Below is a small trained network, with its code and all its weights. Each question gives an input and a class and asks what happens when units are switched off, that is, made to give their printed mean instead of their output.

import numpy as np


def w(rows, s, z=0):
    codes = np.array(rows[::2]) - 128.0
    scale = np.full(codes.shape[1], s)
    scale[-1] = z or s
    return codes * scale


def norm(h):
    return h / np.sqrt((h * h).mean(-1, keepdims=True) + 1e-5)


def f(y):
    return np.maximum(y, 0)


def log_softmax(a):
    a = a - a.max(-1, keepdims=True)
    return a - np.log(np.exp(a).sum(-1, keepdims=True))


def net(x, mask):
    res = np.array(x, float).reshape(1, 8) / 4 @ E
    u = 0
    for l in range(2):
        y = f(norm(res) @ A[l][:, :-1].T + A[l][:, -1])
        res = res + np.where(mask[u : u + 7], y, B[l][:, -1]) @ B[l][:, :-1]
        u += 7
    return log_softmax(norm(res)[-1] @ U[:, :-1].T + U[:, -1])


A, B = {}, {}
E = w([
[110,148,97,116],'x0',
[115,145,102,119],'x1',
[211,102,91,1],'x2',
[123,139,115,124],'x3',
[121,136,115,123],'x4',
[142,106,162,136],'x5',
[114,44,45,169],'x6',
[141,103,166,139],'x7',
],0.0071)
A[0] = w([
[69,159,146,63,248],'0.n0',
[185,102,126,30,49],'0.n1',
[172,250,186,98,7],'0.n2',
[156,151,110,91,116],'0.n3',
[166,176,190,144,64],'0.n4',
[123,57,190,193,76],'0.n5',
[160,105,78,159,197],'0.n6',
],0.012,0.0018)
B[0] = w([
[153,88,98,177,205],'0.n0',
[180,208,112,188,253],'0.n1',
[1,41,149,65,245],'0.n2',
[214,89,143,175,186],'0.n3',
[70,93,102,191,192],'0.n4',
[127,197,101,49,216],'0.n5',
[58,68,166,59,206],'0.n6',
],0.0065,0.006)
A[1] = w([
[101,40,123,107,230],'1.n0',
[97,152,144,205,148],'1.n1',
[106,109,156,73,35],'1.n2',
[89,154,187,45,65],'1.n3',
[108,183,83,72,66],'1.n4',
[145,128,132,180,2],'1.n5',
[57,250,150,171,135],'1.n6',
],0.011,0.0016)
B[1] = w([
[12,76,221,187,253],'1.n0',
[223,253,93,87,209],'1.n1',
[52,116,45,108,168],'1.n2',
[59,130,128,174,185],'1.n3',
[109,64,213,55,162],'1.n4',
[159,40,205,54,135],'1.n5',
[212,137,129,72,243],'1.n6',
],0.0069,0.006)
U = w([
[7,2,185,122,2],'0',
[228,184,157,96,254],'1',
],0.0091,0.00092)

Each question gives the input, the list of numbers given to net, and the class t.
The units are the neurons (one row each of A and B). Each row of codes is followed by its name. A weight is (code - 128) times the scale printed after its matrix; where a second scale follows, it is the last column's (A, B and U).
mask holds one flag per neuron, layer by layer. A switched-off neuron (its flag False) gives its mean, the last column of its row in B, instead of its output. The means were averaged over made-up inputs and are rounded, as every weight is.
A unit's drop is (log p(t) with every unit on - log p(t) with that unit switched off) / (log p(t) with every unit on - log p(t) with every unit switched off).
The circuit of an input: a set's keep is (log p(t) with only the set's units on - log p(t) with every unit switched off) / (log p(t) with every unit on - log p(t) with every unit switched off). Starting from the 12 units with the biggest drops (on a tie, the unit counted first), units are removed one at a time, each time the one whose removal leaves the highest keep (on an exact tie, the one counted first), for as long as the keep stays at least 0.8.
circuit, biggest first: the units of the circuit, biggest drop first
top k neurons: the k neurons with the biggest drops, biggest first
top k neurons in layer l: the k neurons of layer l with the biggest drops, biggest first
drop when u is switched off: that unit's drop, to one decimal
input [4,-1,3,1,5,-6,-6,-7], class 0: circuit, biggest first => 0.n2
input [7,-7,-8,0,-3,5,-6,0], class 1: top 3 neurons in layer 1 => 1.n1, 1.n6, 1.n0
input [-4,-5,-3,8,-1,-8,1,7], class 1: top 2 neurons => 0.n2, 1.n6
input [-2,4,6,6,5,-6,-7,-7], class 0: top 4 neurons => 0.n2, 1.n4, 1.n1, 1.n6
input [-2,-2,1,-3,0,4,0,6], class 1: top 3 neurons => 0.n2, 0.n6, 1.n0
input [3,3,-8,6,-6,6,6,2], class 1: top 3 neurons => 0.n2, 1.n1, 0.n5
input [-7,-4,6,1,-2,6,-6,-4], class 0: top 4 neurons in layer 1 => 1.n1, 1.n6, 1.n3, 1.n2
input [5,4,-3,2,-2,-7,2,0], class 1: top 2 neurons => 0.n2, 1.n1
input [2,5,6,-8,1,-5,-7,-6], class 0: top 2 neurons in layer 0 => 0.n2, 0.n5
input [4,-6,-3,-8,-6,7,-1,1], class 1: drop when 0.n2 is switched off => 0.9
input [6,4,2,-2,7,0,-8,-5], class 0: drop when 0.n2 is switched off => 1.8
input [1,3,3,6,6,4,-7,-1], class 0: drop when 0.n2 is switched off => 2.8
input [-7,5,-6,-7,3,-6,-4,4], class 1: drop when 0.n6 is switched off => 0.2
input [-4,8,5,3,8,-3,-5,8], class 0: circuit, biggest first => 0.n2
